Each row has a name. Each piece below is followed by the name of the row it came from, unless a question asks for something else. Each question is about the rows just above it. Places in a row count from 1.

(16): [ -19 -117   31    3 -102]
(70): [-16 -73  18 -15 -97]
(55): [ 64 -68  47 -93 -67]
key -> tag
[-97] -> Z805
[18] -> Z325
[-102] -> Z769
Join (70) by its entry at place 5: : Z805
The row with [ 64 -68  47 -93 -67] is : (55)
Where do [-16 -73  18 -15 -97] appear? : (70)

(200): [   0 -109    0   -9    4    8    7   -2   -6   38    5    0   -3   -7
    3   -1  -20   -5    0   -3  -16   -2   -9   -2  -19   20   -2   -4
    0    9    1  -33  -19   -1  -11    8   50   -2    2   31  -13    2
    3    7    6  -12   -4   21    4  -15   -1   -3   -4   -1  -10  -40
  -38    0    2    2]
(197): [  9  15  -8  22  14  24   8  -1  12 -14   1   1  -9  -1   9  -1  -7   5
  -3  -3  78  -2  -9   3  -3  23  -2   1   4  -1   2  29  26  -2  -7  65
 -23  10   0 -92  -5  -1   1  -5  -3 -14  -5  61  -4   8  14 -30   1   5
   2 -26 -41  -5   8  -2]
(27): [-12  -4  21   6 -15   6   7  -2  -6  38   5   0  -3  -7   3  -1 -20  -5
   0  -3 -16  -2  -9  -2 -19  20  -2  -4   0   9   1 -33 -19  -1 -11   8
  50  -2   2  31 -13   2   3   7   6 -12 -64  21   4 -15  -1  -3  -4  -1
 -10 -40 -37   0   2   2]
(156): [ 10  16  -9  23  14  24   9  -1  12 -14   2   1  -9  -1   9  -1  -6   5
  -3  -3  77  -2 -10   3  -3  23  -2   1   4   0   2  26  24  -2  -7  66
 -23  10   0 -94  -5  -1   1  -6  -3 -13  -5  59  -4   8  13 -29   1   5
   2 -26 -42  -5   8  -2]
(30): [ -2  29  24  24  12  -1   3   0   8 -32   3   1 -16  -3  10  -2 -16   3
  -2  -2  83  -1  -4   3  -4  18  -1  -3   3   1  -1  -4  31   0 -10  40
 -27   1   0 -97  -7  -1   0 -15  -8 -11  -4  54  -5  -4   2 -59   2   8
   2 -64 -52  -6  10   0]
(19): [ -10 -119   27   25   -7    6    5   -1   10   28    1    2   -7   -8
   -2    0   -6   -3   -1   -6  -20   -1   -3   -3  -17   15    0   -3
    1    3    2   -1  -33   -2   -7    5   45    4    3   29  -14    0
    1    0    1  -11  -56   33    4  -11    2   -1   -1    0   -6  -59
  -32    4   -3    4]
(137): [ -2  34  22  25  13   0   4   0   8 -31   2   1 -16  -3  10  -2 -16   3
  -2  -2  85  -1  -4   3  -4  18  -1  -3   3   1  -1  -5  30   0 -10  41
 -26   2   0 -98  -7  -1  -1 -15  -8 -11  -4  53  -5  -3   2 -58   3   8
   1 -63 -49  -6  10   0]
(166): [  7  17 -11  30  10  26   8  -2   9 -26   4   1  -9  -1   9  -1  -9   4
  -3  -3  81  -2  -6   2  -3  21  -2   1   4  -2   0   9  10  -3  -5  65
 -15  10   0 -96  -5  -1   1  -6  -3 -14  -4  59  -4   7  13 -30   1   5
   2 -28 -43  -5   8  -2]
(78): [ 10  13  -9  25  13  23   8  -1  13 -12   1   1  -9  -1   9  -1  -6   5
  -3  -3  77  -2  -9   3  -4  23  -2   1   4  -1   2  26  26  -2  -7  64
 -22  10   0 -92  -4  -1   1  -6  -3 -13  -5  59  -4   7  13 -29   2   5
   2 -29 -41  -5   8  -2]
(190): [ -13 -112   19   32   -6    5    5   -2    3   31    1    3   -6   -7
    1   -1   -9   -4   -1   -6  -20   -1   -8   -3  -16   16    0   -3
    1    2    0  -12  -43   -2   -8    3   43    3    3   26  -15    1
    0    1    1  -11  -59   34    4  -11    6  -12   -2    1   -7  -62
  -47    4   -4    3]
(145): [ 10  13  -9  23  14  24   9  -1  12 -14   2   1  -9  -1   9  -1  -6   5
  -3  -3  77  -2 -10   3  -3  23  -2   1   4   0   2  26  24  -2  -7  66
 -23  10   0 -94  -5  -1   1  -6  -3 -13  -5  59  -4   8  13 -29   1   5
   2 -26 -42  -5   8  -2]
find: [27 25 -7  6] : (19)
[-12  -4  21   4 -15] is in which row? : (200)
tags:
[-4] -> Z103
[-3] -> Z410
[-27] -> Z778
[-16] -> Z777
[-17] -> Z375
[-9] -> Z282
[3] -> Z104
[-15] -> Z660
Look up the entry of (30) at place 13 in the table: : Z777
Which row holds [-12  -4  21   6 -15   6   7  -2  -6  38   5   0  -3  -7   3  -1 -20  -5
   0  -3 -16  -2  -9  -2 -19  20  -2  -4   0   9   1 -33 -19  -1 -11   8
  50  -2   2  31 -13   2   3   7   6 -12 -64  21   4 -15  -1  -3  -4  -1
 -10 -40 -37   0   2   2]? : (27)

(158): [ -8 -15  12  27]
(136): [ -3 -11   5  16]
(93): [ 88 -83  28  31]
(24): [ 88 -83  51  22]
(144): [ 5 13 13  4]
(18): [-116   28    0   16]
(80): [-106   34    9  -19]
(148): [-11 -10  12  30]
The row with [ 0 16] is : (18)
key -> tag
[8] -> Z389
[9] -> Z191
[-106] -> Z87
[28] -> Z576
[27] -> Z402
The tag of (80), keyed by place 3: : Z191
find: [ -3 -11   5  16] : (136)
find: [ 5 16] : (136)
find: [ -8 -15  12  27] : (158)
find: [-116   28    0   16] : (18)
find: [ 5 13 13  4] : (144)

(68): [ 15 -13  70  10  -7  73]
(4): [ 54   9  63  15 -13  73]
(125): [ 54   9  63  15 -13 109]
Table of tags by key:
[-8] -> Z564
[-7] -> Z837
[9] -> Z88
[-13] -> Z263
[10] -> Z123
Join (68) by its entry at place 5: : Z837
The row with [ 54   9  63  15 -13 109] is : (125)
find: [ 54   9  63  15 -13  73] : (4)
find: [ 15 -13  73] : (4)

(28): [ 10 -93   9  16  -6 -22   4 -45]
(44): [ 33  85  54 -71 -56   9  80 -74]
(147): [-81 -67  33  85  51 -71  78 -59]
(35): [ 53 -94 -18 -50  42  39 -83   3]
(53): [ 10   6 -93 -14 -10  80 -54 -26]
key -> tag
[33] -> Z808
[42] -> Z586
[-59] -> Z317
[-56] -> Z657
[-10] -> Z38
[51] -> Z147
Join (147) by its entry at place 5: : Z147
The row with [ 33  85  51 -71] is : (147)

(108): [ -93   51  -96  -82  -65   28 -102   55  -94  -48   87   98  -73   22
  107   32   87  -13  101  -24]
(2): [  48  -41   81   37    2   61  -30   -1  -44   45  -31  -56 -106   57
    4   -8    9   37  112   65]
(109): [ -93   51  -96  -82  -65   28 -102   55  -94  -48   87   98  -73  -65
  107   32   87  -13  101  -24]
(91): [  81   37    1   61  -30   -1  -44   45  -31  -56 -106   19  -88   94
   45  -82   -5  -77  -38   79]
The row with [ 48 -41  81] is : (2)
Where do [  81   37    2   61  -30   -1  -44   45  -31  -56 -106] appear? : (2)
Table of tags by key:
[-2] -> Z523
[61] -> Z192
[62] -> Z954
[0] -> Z708
[-1] -> Z905
Join (91) by its entry at place 6: : Z905
Where do [ -93   51  -96  -82  -65   28 -102   55  -94  -48   87   98  -73  -65
  107   32   87  -13  101  -24] appear? : (109)
The row with [  81   37    1   61  -30   -1  -44   45  -31  -56 -106   19  -88   94
   45  -82   -5  -77  -38   79] is : (91)
find: [ 4 -8  9 37] : (2)
Which row holds [  45  -31  -56 -106   19  -88   94   45  -82   -5  -77  -38]? : (91)

(66): [ 10   3   8 -71  14]
(57): [ 17  12  16 111 -24]
(102): [1 0 0 2 8]
(120): [ -7  -7  -8 -90  32]
(69): [ -4  -4  -5 -25  15]
(140): [15  7 13 -4  1]
find: [-4 -4 -5] : (69)
[-4 -4] is in which row? : (69)

(59): [ 20  10  -5  16   4 -12  -9   1  -9   8  -1 -48 -26  14  22  14  -1   6
  -5   8  25  13]
(134): [-29  22 -22   8   4  -4 -14  -6 -50 -23   2 -20  10 -11  -1  25  -4 -13
  23  18  16 -12]
(33): [ -6   6  -5   1   1  -1  -3  -2 -18  -6   1  -7   3  -5  -3   7  -1  -5
   6   8   3  -6]
(113): [  9 -13  12  -8  -3   5   9   3  24   9  -1  22   2   1  -6 -15   2   7
 -15  -4 -15   2]
(49): [103  -7  48 -18  -4   1  37   5 -50  45   9 -69 -36 -26 -33  -8  -3 -21
 -12  34 -30 -35]
(83): [ -6   6  -5 -18   1   9   5 -50  45  37  -4  -7   3  -5  25   7  -1  -5
   6   8   3  -6]
(95): [ 13  -8   8  -1  -1   0   4   3  20  10  -1   4  -7   7   4  -9   1   5
  -8 -10  -3   7]
key -> tag
[-6] -> Z720
[4] -> Z967
[22] -> Z864
[-50] -> Z463
[-7] -> Z522
[23] -> Z737
[3] -> Z611
Look up the entry of (134) at place 2 in the table: : Z864
Which row holds [ -6   6  -5   1   1  -1  -3  -2 -18  -6   1  -7   3  -5  -3   7  -1  -5
   6   8   3  -6]? : (33)
find: [-18  -4   1  37   5 -50  45   9] : (49)
find: [ -6   6  -5 -18   1   9   5 -50  45  37  -4  -7   3  -5  25   7  -1  -5
   6   8   3  -6] : (83)
find: [-26 -33  -8  -3 -21 -12  34 -30 -35] : (49)

(26): [ 93 -18 -98 -18  80  33]
(92): [-71 -23  15  19  76 -20]
(84): [-55 -96  -3  74  12  60]
(176): [-16   4 -13  10  20  17]
(76): [-10  -5  78  -7  61 -41]
(74): [-33  66 -43 -30 -13  55]
(112): [-41  56   1 -55  18   4]
(118): [ 42  34   4  98 -43 -61]
(85): [ 42  -5  78  -7 -41  61]
Table of tags by key:
[17] -> Z936
[-30] -> Z730
[-7] -> Z977
[10] -> Z166
The tag of (176), keyed by place 4: : Z166
find: [-33  66 -43 -30 -13  55] : (74)
The row with [ 93 -18 -98 -18  80  33] is : (26)
find: [ -5  78  -7  61 -41] : (76)

(13): [ -2  46 -65 -19  22 -15  13  33 104]
(82): [  9  15 -15 -36 -55  53 -41  29 -24]
(23): [ 44 -65 -19  22 -15  13  33 104  45]
Which row holds [ 46 -65 -19  22 -15  13  33 104]? : (13)
key -> tag
[53] -> Z804
[28] -> Z473
[33] -> Z760
[54] -> Z186
[29] -> Z174
Look up the entry of (82) at place 8 in the table: : Z174
find: [ 44 -65 -19  22 -15  13  33 104  45] : (23)
find: [-41  29] : (82)
[ 33 104  45] is in which row? : (23)

(65): [ 50  -1 -44  54]
(6): [ 58  -9 -25  62]
(71): [  1 113  48  69]
tags:
[48] -> Z821
[113] -> Z414
[-25] -> Z236
Join (71) by its entry at place 3: : Z821
find: [48 69] : (71)
find: [ -1 -44  54] : (65)

(132): [  0  25 -57  19   0   1]
(97): [-21 -31 -10  13  40  33]
(22): [ 15  50   1  28 -14  -8]
(164): [-15  -4 -34  35  11  -3]
(5): [-21 -86 -10  13  40  33]
(87): [-14   1 -57  25  19   0]
(169): [ 14  23  31 -55 -25 -21]
tags:
[1] -> Z198
[19] -> Z627
[18] -> Z916
[40] -> Z512
[2] -> Z76
The tag of (87), keyed by place 5: : Z627
Which row holds [-14   1 -57  25  19   0]? : (87)
The row with [-21 -86 -10  13  40  33] is : (5)
Which row holds [-21 -31 -10  13  40  33]? : (97)
find: [  1 -57  25  19   0] : (87)

(73): [-45  19  -1 -57  40 -72]
(3): [-49  86  40  -1 -57  91]
(12): [-49  86  40  28 108 -19]
find: [ 40  -1 -57] : (3)
tags:
[-45] -> Z60
[-57] -> Z95
[-49] -> Z682
[19] -> Z47
Look up the entry of (73) at place 1 in the table: : Z60
Which row holds [-49  86  40  28 108 -19]? : (12)
The row with [40 28] is : (12)
find: [ 28 108] : (12)

